Below is a small trained network, with its code and all its weights. Each question gives an input and a target symbol and asks what happens when units are switched off, that is, made to give their printed mean instead of their output.

import numpy as np


def w(rows, s, z=0):
    codes = np.array(rows[::2]) - 128.0
    scale = np.full(codes.shape[1], s)
    scale[-1] = z or s
    return codes * scale


def f(y):
    return y / 2 * (1 + np.tanh(0.7978845608 * (y + 0.044715 * y**3)))


def softmax(a):
    e = np.exp(a - a.max(-1, keepdims=True))
    return e / e.sum(-1, keepdims=True)


def log_softmax(a):
    a = a - a.max(-1, keepdims=True)
    return a - np.log(np.exp(a).sum(-1, keepdims=True))


def net(x, mask):
    ids = ['βγελμξστφ'.index(c) for c in x.split()]
    T = len(ids)
    res = E[ids] + P[:T]
    r = res
    for j in range(3):
        rows = slice(3 * j, 3 * j + 3)
        q, k, v = (r @ M[0][rows].T for M in (Q, K, V))
        z = softmax(np.where(np.tri(T) > 0, q @ k.T / 3**0.5, -1e9)) @ v
        o = O[0][rows]
        res = res + np.where(mask[j], z, o[:, -1]) @ o[:, :-1]
    y = f(res @ A[0][:, :-1].T + A[0][:, -1])
    res = res + np.where(mask[3:7], y, B[0][:, -1]) @ B[0][:, :-1]
    return log_softmax(res[-1] @ U[:, :-1].T + U[:, -1])


Q, K, V, O, A, B = {}, {}, {}, {}, {}, {}
E = w([
[31,146,122,108],'β',
[180,130,142,86],'γ',
[117,221,208,149],'ε',
[201,112,183,166],'λ',
[65,111,136,163],'μ',
[69,106,2,90],'ξ',
[85,143,136,177],'σ',
[174,109,62,165],'τ',
[128,172,119,200],'φ',
],0.021)
P = w([
[98,59,142,106],'0',
[84,67,127,146],'1',
[83,91,107,159],'2',
[89,101,102,165],'3',
[87,112,76,173],'4',
[73,117,50,141],'5',
[80,125,44,157],'6',
[86,129,31,149],'7',
[79,130,22,138],'8',
[101,152,6,131],'9',
[90,143,3,113],'10',
[78,151,14,137],'11',
[72,142,7,118],'12',
],0.0033)
Q[0] = w([
[46,67,67,207],'h0',
[115,86,84,83],'h0',
[42,181,6,85],'h0',
[105,23,17,61],'h1',
[177,122,194,130],'h1',
[73,203,174,43],'h1',
[125,142,101,187],'h2',
[84,193,161,182],'h2',
[51,69,124,153],'h2',
],0.017)
K[0] = w([
[96,47,83,198],'h0',
[96,81,129,83],'h0',
[121,120,4,65],'h0',
[122,98,95,54],'h1',
[211,112,162,118],'h1',
[158,193,138,79],'h1',
[105,147,162,176],'h2',
[157,215,140,114],'h2',
[105,146,220,89],'h2',
],0.019)
V[0] = w([
[77,63,131,190],'h0',
[96,38,125,46],'h0',
[19,180,178,77],'h0',
[7,152,175,168],'h1',
[128,237,191,84],'h1',
[163,171,186,139],'h1',
[82,187,135,83],'h2',
[168,117,35,140],'h2',
[118,28,113,116],'h2',
],0.013)
O[0] = w([
[187,27,109,51,164],'h0',
[101,85,221,77,131],'h0',
[50,113,96,9,130],'h0',
[197,54,101,253,248],'h1',
[120,28,195,106,125],'h1',
[93,46,100,109,82],'h1',
[117,121,91,33,176],'h2',
[114,114,86,209,83],'h2',
[146,2,209,187,81],'h2',
],0.009,0.014)
A[0] = w([
[198,175,209,71,140],'n0',
[196,217,101,137,5],'n1',
[246,156,176,124,38],'n2',
[145,185,134,122,43],'n3',
],0.012,0.0029)
B[0] = w([
[196,87,210,167,155],'n0',
[164,139,130,84,250],'n1',
[4,167,173,125,212],'n2',
[16,31,73,203,157],'n3',
],0.014,0.012)
U = w([
[198,96,178,130,159],'β',
[183,59,93,192,119],'γ',
[59,26,118,156,3],'ε',
[120,124,108,222,180],'λ',
[183,98,140,147,120],'μ',
[171,154,99,107,200],'ξ',
[207,16,111,184,98],'σ',
[124,127,180,143,40],'τ',
[255,132,101,173,135],'φ',
],0.0087,0.0064)

Each question gives the input, a string of symbols that net reads in full, and the target symbol t.
The units are the heads (3 rows each of Q, K, V and O) and the neurons (one row each of A and B). Each row of codes is followed by its name. A weight is (code - 128) times the scale printed after its matrix; where a second scale follows, it is the last column's (O, A, B and U).
mask holds one flag per unit, heads first, then neurons. A switched-off unit (its flag False) gives its mean, the last column of its rows in O or B, instead of its output. The means were averaged over made-up inputs and are rounded, as every weight is.
A unit's drop is (log p(t) with every unit on - log p(t) with that unit switched off) / (log p(t) with every unit on - log p(t) with every unit switched off).
The circuit of an input: a set's keep is (log p(t) with only the set's units on - log p(t) with every unit switched off) / (log p(t) with every unit on - log p(t) with every unit switched off). Starting from all 7 units, units are removed one at a time, each time the one whose removal leaves the highest keep (on an exact tie, the one counted first), for as long as the keep stays at least 0.8.
units of the circuit, in order: the units of the circuit, biggest drop first
unit that matters most: the unit with the biggest drop
top k neurons: the k neurons with the biggest drops, biggest first
which heads matter: for each layer, one digit per head in row order, 1 if its drop is at least 0.15 and else 0, layers parted by /
drop of u: that unit's drop, to one decimal
input μ ε μ β σ β, target ξ: units of the circuit, in order -> [h2]
input μ β σ τ μ λ, target λ: units of the circuit, in order -> [h0 n2]
input τ γ τ, target λ: units of the circuit, in order -> [h0 n2]
input ε β σ ε φ ε φ, target ξ: which heads matter -> 001
input σ β φ ε τ γ σ ε μ, target ξ: which heads matter -> 001
input β μ φ ξ β β μ ε φ, target ξ: which heads matter -> 011
input μ γ τ β φ γ, target λ: which heads matter -> 101
input μ ε τ, target λ: units of the circuit, in order -> [n2 h0]
input τ β τ ε β γ τ β β φ β σ γ, target λ: which heads matter -> 111
input φ β ε γ φ β μ λ, target ξ: units of the circuit, in order -> [h0 h1]
input ξ ξ μ β ξ β β, target β: units of the circuit, in order -> [h0 n0 h2 h1]
input ε ξ λ β β β μ φ β λ β φ, target β: units of the circuit, in order -> [h0 n0 h2]
input γ τ β β ξ, target ξ: top 2 neurons -> [n1 n2]
input σ γ μ γ, target β: top neuron -> [n0]
input β γ λ ε ξ ξ λ φ ε β τ λ, target λ: units of the circuit, in order -> [h2 h0]
input β γ β β γ β μ, target σ: which heads matter -> 010
input φ ξ μ β τ, target τ: which heads matter -> 110
input φ β β ε μ μ φ γ λ φ μ γ, target ξ: top 2 neurons -> [n2 n0]
input λ γ μ φ μ τ ε β λ φ β σ, target ξ: top 2 neurons -> [n1 n0]
input β β ε μ φ β, target ξ: unit that matters most -> h2
input λ σ β β γ μ β β β μ λ, target τ: drop of n2 -> 0.8
input β γ ε γ γ μ β β ε μ ε, target ξ: drop of n3 -> 0.3
input μ φ β λ μ μ τ β, target λ: drop of h1 -> 0.2
input ξ μ β ε λ μ, target β: drop of h0 -> 1.5
